Where the symbols take the items:
%: ng->ph, dh->rp, zl->qq, gs->bt, tl->pg, bt->pc, dn->sf, pc->zd, rh->dm, jg->cc, bp->fr, dg->mn, br->dd, rp->gs, hb->jt, fr->dn, mn->jg, jt->hq, cc->dh, mb->lm, dm->gg, gt->fm, dd->ng, tz->gj, bm->dg, ch->bs, rl->br, bs->ql, zf->tz, fm->tc, gg->dq, cn->tl, ls->hb, sf->ch, rd->cp, zh->zf, qq->cn, pg->bp, ql->rl, qh->rd, dq->zh, zd->nz, nz->qh, hq->gt, tb->ls, tc->zl, cp->mb, lm->rh, ph->tb, gj->bm
*: ng->rp, dh->ph, zl->zh, gs->dd, tl->dm, bt->br, dn->cp, pc->rl, rh->pg, jg->ls, bp->lm, dg->jt, br->bt, rp->ng, hb->mn, fr->mb, mn->hb, jt->dg, cc->tb, mb->fr, dm->tl, gt->gj, dd->gs, tz->fm, bm->hq, ch->qh, rl->pc, bs->nz, zf->tc, fm->tz, gg->cn, cn->gg, ls->jg, sf->rd, rd->sf, zh->zl, qq->dq, pg->rh, ql->zd, qh->ch, dq->qq, zd->ql, nz->bs, hq->bm, tb->cc, tc->zf, cp->dn, lm->bp, ph->dh, gj->gt

The rows follow the links: the fewer symbols apart two items are, the more alike their rows tend to be.

Each row is also shifted at random along 5 hidden directions that mean nothing.

Some items, each with a row of numbers:
dm
-240 20 -143 160 200 -236 342 0 401 -208 53 -189 58 -29 -311 305 -285 -201 23 28 -588 -2 199 22 -68 101 -189 18 -185 341 -294 320 -7 -52 -187 213 73 215 -288 294 -35 -371 -76 118 397 -108 406 299 12 2 286 282 -162 88 -126 -55 -69 15 -238 -92 97 -389 125 125
ls
-168 17 131 65 -255 -30 -93 -24 263 -619 -139 216 -19 214 100 275 255 252 620 96 -454 -656 699 356 -147 -58 50 -175 262 -202 -355 -186 -256 75 -43 -160 42 -201 -223 -243 994 -648 -507 -215 484 85 365 409 366 -320 153 396 -627 -126 -127 -162 184 -4 -30 -134 150 -33 361 -225
dg
330 125 133 -86 -14 -63 -822 -144 582 -667 -363 317 -173 682 242 -345 -46 365 1065 290 -314 -655 338 570 173 263 -116 -635 -216 44 -21 -403 -1 -433 -406 -382 355 190 -163 -7 922 -222 -128 341 719 215 -4 -155 -119 -85 32 694 -620 465 43 100 370 -258 196 -444 685 387 153 -121
tc
-94 121 -46 171 382 -307 155 42 -67 486 10 -295 103 -11 -96 -131 -184 -333 140 231 -202 203 -4 4 157 -121 -75 -46 -188 415 -132 113 2 -374 -202 223 252 318 -263 141 -348 111 210 218 179 -251 -199 -105 33 146 164 57 92 152 139 -78 41 149 -209 -124 -128 -190 -76 244
nz
-137 -78 35 -30 -247 122 393 91 53 16 197 -88 -234 80 -176 71 99 -23 -218 -302 137 -182 197 85 -344 -84 -103 225 92 183 215 -116 -275 449 198 313 -172 -434 -52 -85 -108 -291 -316 -71 -277 67 49 426 232 -3 6 14 -16 -283 -116 -80 19 227 -94 53 -42 27 358 -138
lm
13 20 -123 19 242 -408 1 132 1228 -197 437 -472 -78 -87 284 115 -351 -490 709 16 -865 -49 19 270 212 673 -515 -582 -306 410 123 46 840 -275 -633 538 106 270 -496 667 -81 -286 -541 283 639 -399 33 299 -446 33 285 551 -821 73 -153 255 422 286 -47 -342 462 -167 275 25
gt
-171 29 72 106 94 -234 -10 -42 -715 670 -113 -56 152 355 177 -155 50 -367 191 216 -225 -265 335 8 188 -302 355 96 143 -245 -359 -286 -445 -336 -31 142 539 211 -77 -43 -304 110 211 -88 305 -301 -356 -173 242 135 62 97 139 -209 303 4 -61 -52 28 -53 -602 39 23 -195
ng
-134 -152 199 26 -184 24 -296 177 -353 347 146 107 371 -699 539 223 273 178 -182 16 323 726 -83 -361 266 -271 237 29 391 -628 -2 195 451 -28 251 -54 -432 -380 176 -375 215 402 -12 -558 -530 -198 -12 -244 -64 -278 -154 -736 6 -401 -167 18 212 270 -19 322 -158 15 -24 -108
dd
3 -203 306 -71 -105 -192 -556 260 126 -99 -236 196 327 152 521 -216 -118 546 661 250 -130 -540 663 228 279 -114 240 -96 -51 -619 -445 -423 -368 -183 -160 152 -211 -632 89 -271 878 -323 67 -335 367 259 -28 21 -46 -346 -175 25 -145 -180 -67 103 274 67 -5 -321 167 362 469 -554
br
76 -273 -27 -94 99 -161 300 274 694 189 274 -329 -4 -118 -85 -184 -413 -97 -6 -248 -23 46 4 91 -163 193 -367 42 -383 457 309 105 147 126 -160 632 -408 -337 56 364 -360 -175 11 134 -102 -12 -31 360 -397 30 1 -40 8 -122 -79 134 125 316 -244 -54 286 -6 272 -120
rp
263 -234 186 -115 70 -115 -109 145 552 -92 -321 -29 -53 285 -206 -394 -511 216 479 -99 -34 -173 366 298 -177 124 -303 -138 -390 389 141 2 -322 -78 -203 181 -227 -234 140 152 85 -391 348 292 341 217 -28 222 -359 30 -95 326 -57 148 -54 38 155 77 72 -168 513 332 374 -148
jt
-196 178 314 169 -218 -58 -656 -134 -747 570 -224 334 155 -127 715 64 412 -165 855 278 -99 432 412 28 367 -663 416 -522 654 -437 -187 -126 169 -459 98 -427 472 179 -216 -393 483 319 88 -402 100 -555 -556 -290 211 -315 -69 -240 -550 -346 32 -81 578 122 265 415 -351 142 -37 -108
ph
-91 -43 178 38 -219 -61 163 120 564 -510 -107 0 -189 -30 -244 191 -37 202 532 -34 -278 -225 447 350 -329 -54 -159 -87 105 293 14 141 -260 187 -42 6 -237 -396 -203 -74 672 -693 -428 67 113 99 373 619 311 -347 96 247 -516 -95 -272 -267 304 235 -285 -9 441 -167 456 -107
jg
216 -142 -27 -180 -174 476 -233 -320 -231 -513 -579 526 30 61 -52 186 118 534 -24 27 92 196 38 -240 62 -156 211 -72 176 -264 -44 289 -211 82 402 -697 -11 190 347 -177 380 88 414 -99 136 126 256 -186 29 -106 -203 7 7 81 -184 -54 -218 -463 617 401 -11 177 -207 -21
zl
-181 123 -327 91 156 191 443 1 34 -841 -350 119 83 -103 -744 557 -93 409 -458 173 -297 170 37 -289 -144 -84 -69 450 -24 118 -554 577 -408 199 139 -473 -34 271 -11 -85 327 -337 211 42 297 246 847 218 476 -36 195 180 115 327 -190 -287 -485 -417 2 68 31 -503 -213 296
dn
277 51 79 -145 -83 166 -350 -182 145 -4 -223 284 -211 346 75 -348 124 4 464 -22 247 -15 -18 189 44 -41 -34 -383 -38 214 316 -229 114 -202 -46 -236 85 77 101 -45 143 61 55 155 -6 -18 -281 -154 -190 -10 -152 113 -200 174 55 98 208 -108 221 17 245 404 -72 19
bs
180 -330 132 -246 -86 85 -250 -110 172 -27 -181 159 67 87 215 -108 -203 108 223 -161 17 203 125 -98 94 -9 30 -189 -44 -208 161 -40 72 5 103 -49 -220 -48 189 151 -26 53 362 -54 92 -23 -23 -117 -423 -44 -242 -33 -51 -117 -88 167 29 -130 408 88 124 415 14 -220
rh
-163 -56 -105 127 110 -91 518 -73 -451 435 -128 -63 63 -89 -308 160 -35 -364 -192 -92 -242 238 195 -258 -98 -486 168 308 141 146 -208 217 -391 72 196 7 204 309 -117 19 -475 -52 300 -77 -59 -347 35 164 291 41 150 -115 129 -227 -6 -251 -221 17 12 362 -506 -312 -5 16

From each start, follow one symbol. Which item do you reach?
Answer with the item's name.
start 264 -93 146 -109 -12 47 -724 -128 -454 372 -371 341 259 -3 643 -316 -1 222 333 124 259 300 -11 -223 516 -201 370 -236 86 -539 55 -112 169 -325 113 -270 71 23 333 -135 92 544 661 -140 7 -121 -451 -561 -471 -69 -360 -272 119 -10 169 169 154 -151 541 201 -122 511 -152 -239
% -> dh
start 139 -72 315 -83 -25 -210 -135 328 534 544 -124 -160 -109 -60 -46 -369 -439 -82 705 -46 297 529 86 294 -71 -152 -286 -371 -170 755 523 109 212 -183 -282 303 -310 -397 12 64 -24 -117 95 200 -142 -138 -366 189 -374 -185 -127 -92 -187 -49 -37 -86 595 620 -161 65 621 193 362 -45
% -> pc
start -27 -121 59 -2 -143 93 21 188 48 63 413 -136 37 -346 352 61 125 68 -415 -146 349 112 -265 -166 30 150 -38 79 97 -269 265 -75 383 243 86 292 -464 -446 184 -35 -118 232 -266 -268 -446 43 4 17 -126 16 -93 -444 90 -302 -39 165 65 255 -106 -45 -68 52 83 -103
* -> ql
start -199 -90 45 -22 -174 96 227 -137 -193 -173 -135 139 75 -110 3 384 218 -142 -43 -115 -372 6 277 -194 -47 -204 154 16 402 -151 -175 178 -146 124 278 -178 163 140 -97 12 10 -187 -47 -279 149 -292 220 291 196 -87 46 89 -223 -282 -198 -144 -72 -150 238 319 -352 -114 57 -126
% -> lm
start -143 -109 -106 -53 -237 199 232 -97 352 -603 107 106 -47 -253 -21 593 281 -63 -36 -163 -480 285 176 -167 -138 37 -120 -202 372 -12 -35 415 246 304 231 -190 -28 128 -154 125 229 -310 -368 -191 111 -259 479 409 129 -138 109 188 -549 -166 -389 -97 -23 -38 222 335 31 -270 21 25
% -> mb
start 247 32 -64 -166 -40 406 214 -304 88 -591 -396 300 -307 211 -542 101 41 226 1 -244 105 -7 -24 45 -314 -83 -130 4 -6 450 179 229 -319 134 225 -578 86 313 171 97 44 -187 292 358 120 202 333 166 100 -11 -40 326 -95 267 -124 -187 -101 -415 318 208 210 45 -91 163
* -> hb
start 192 -58 41 -171 -224 384 -207 -259 -105 121 -179 287 -59 -233 92 -20 158 -82 12 -237 357 726 -403 -265 98 -149 -3 -424 217 175 556 253 431 -7 252 -469 -127 279 185 -10 -199 389 327 15 -401 -200 -172 -223 -272 -7 -153 -344 -165 33 -156 71 122 -62 529 537 43 151 -404 124
* -> rd
start 299 -269 -45 -210 118 73 172 44 114 199 82 -176 22 -81 -110 -129 -319 -63 -523 -262 218 241 -396 -217 -41 252 -207 175 -343 99 335 133 76 175 71 299 -255 -67 304 336 -644 204 418 106 -180 93 -8 -112 -404 207 -172 -227 446 21 16 100 -260 -49 272 98 -40 139 -151 -109
% -> rp
start -94 93 286 112 -71 -159 63 155 -284 774 319 -147 -80 -84 309 -159 227 -441 15 -136 192 -18 20 70 -87 -178 96 41 264 -85 211 -243 -8 52 72 404 86 -270 -142 -186 -289 198 -298 -220 -347 -250 -543 0 71 -41 17 -301 -42 -441 119 -11 289 469 -308 94 -280 -4 182 -129
% -> ls
start 167 -280 122 -123 -8 49 25 104 -4 288 -78 -50 169 -285 39 -66 -206 87 -237 -131 383 501 -185 -270 31 -72 -36 153 -68 -4 238 234 98 129 96 103 -464 -346 324 -22 -261 182 373 -22 -364 2 -80 -24 -291 -47 -184 -407 309 -99 -41 36 4 191 55 241 22 48 -49 7
* -> dd
start -277 108 -31 122 -125 107 244 -236 -356 -6 -279 159 -68 -108 -257 410 222 -245 174 -47 -286 340 281 -172 -49 -434 65 -86 371 190 -111 382 -181 29 294 -344 354 432 -169 -58 70 -155 65 -52 132 -374 110 260 384 -161 230 92 -284 -116 -147 -279 -7 -86 181 492 -227 -317 -55 84
% -> gt
start -63 294 14 85 228 -142 61 147 -765 773 -4 -163 22 273 -273 -474 -18 -162 -358 216 503 -210 -189 98 15 -385 246 403 -147 72 -167 -378 -537 -275 -36 156 324 -57 14 -344 -505 388 377 65 -209 174 -550 -351 219 218 17 -220 794 69 474 -88 -230 78 -451 -176 -317 60 -194 114
% -> tl
start 10 202 -138 96 278 -316 -204 172 321 -148 -106 -164 54 118 -115 -119 -251 126 368 452 -168 -63 25 169 141 24 -121 -132 -312 328 -235 61 18 -338 -402 -68 124 136 -166 29 349 -69 12 226 442 152 68 -60 66 36 205 284 -71 418 72 -102 120 35 -353 -357 377 -177 -42 239
* -> dq
start -67 327 23 59 -9 307 127 -123 -784 168 -455 327 -130 -122 -659 -75 181 141 -193 111 606 583 -125 -91 -161 -806 248 143 188 460 -28 264 -442 -93 338 -694 47 147 101 -533 155 122 474 23 -462 8 -87 -98 492 -189 15 -376 337 147 -15 -447 -1 -1 -228 470 -101 -163 -329 425
% -> pg
start -136 196 52 154 322 -511 -28 185 265 544 57 -269 92 -239 29 -72 -212 -364 421 233 -276 490 79 9 182 -89 -120 -323 -102 503 -67 212 335 -543 -355 185 158 283 -342 135 -53 123 96 91 133 -376 -193 -101 -20 -47 192 -10 -224 116 41 -100 398 311 -269 -52 198 -323 -31 221
% -> dq
start 36 -335 189 -67 -2 -51 217 30 -67 555 -136 -95 31 -12 -254 -172 -379 -49 -9 -307 176 160 138 -37 -195 -276 6 162 -211 232 168 81 -386 43 128 305 -283 -335 221 49 -460 -123 400 12 -117 63 -259 148 -192 -10 -128 -202 285 -247 42 10 0 146 101 208 -97 120 176 -205
% -> br
start -82 -184 124 -61 -230 155 269 36 -424 -39 -215 177 6 123 -389 -49 52 364 -267 -148 283 -351 358 16 -371 -411 167 522 110 -87 -145 -127 -860 364 390 65 -250 -573 265 -408 121 -348 168 -205 -165 361 56 284 317 -141 -151 -110 348 -234 -78 -188 -209 -3 -83 123 -220 153 303 -285
* -> rl
start -53 28 -112 98 177 -365 -553 43 660 -479 -33 4 288 -86 474 303 -217 104 730 472 -727 -10 193 99 526 334 -115 -517 -159 -212 -446 153 547 -508 -419 -83 299 412 -250 273 685 -121 -214 121 739 -251 297 -98 -164 -144 195 459 -643 242 -81 119 237 -102 159 -308 374 -93 93 36
* -> tz
start -172 -66 63 -9 -219 89 -39 -53 166 -494 106 194 -10 136 282 211 269 134 134 -104 -406 -411 352 125 -73 162 63 -95 232 -430 -124 -223 -93 281 117 36 42 -204 -123 -17 480 -356 -549 -330 224 54 228 308 141 -137 112 233 -376 -262 -170 103 34 -85 64 -82 -80 93 228 -268
* -> sf
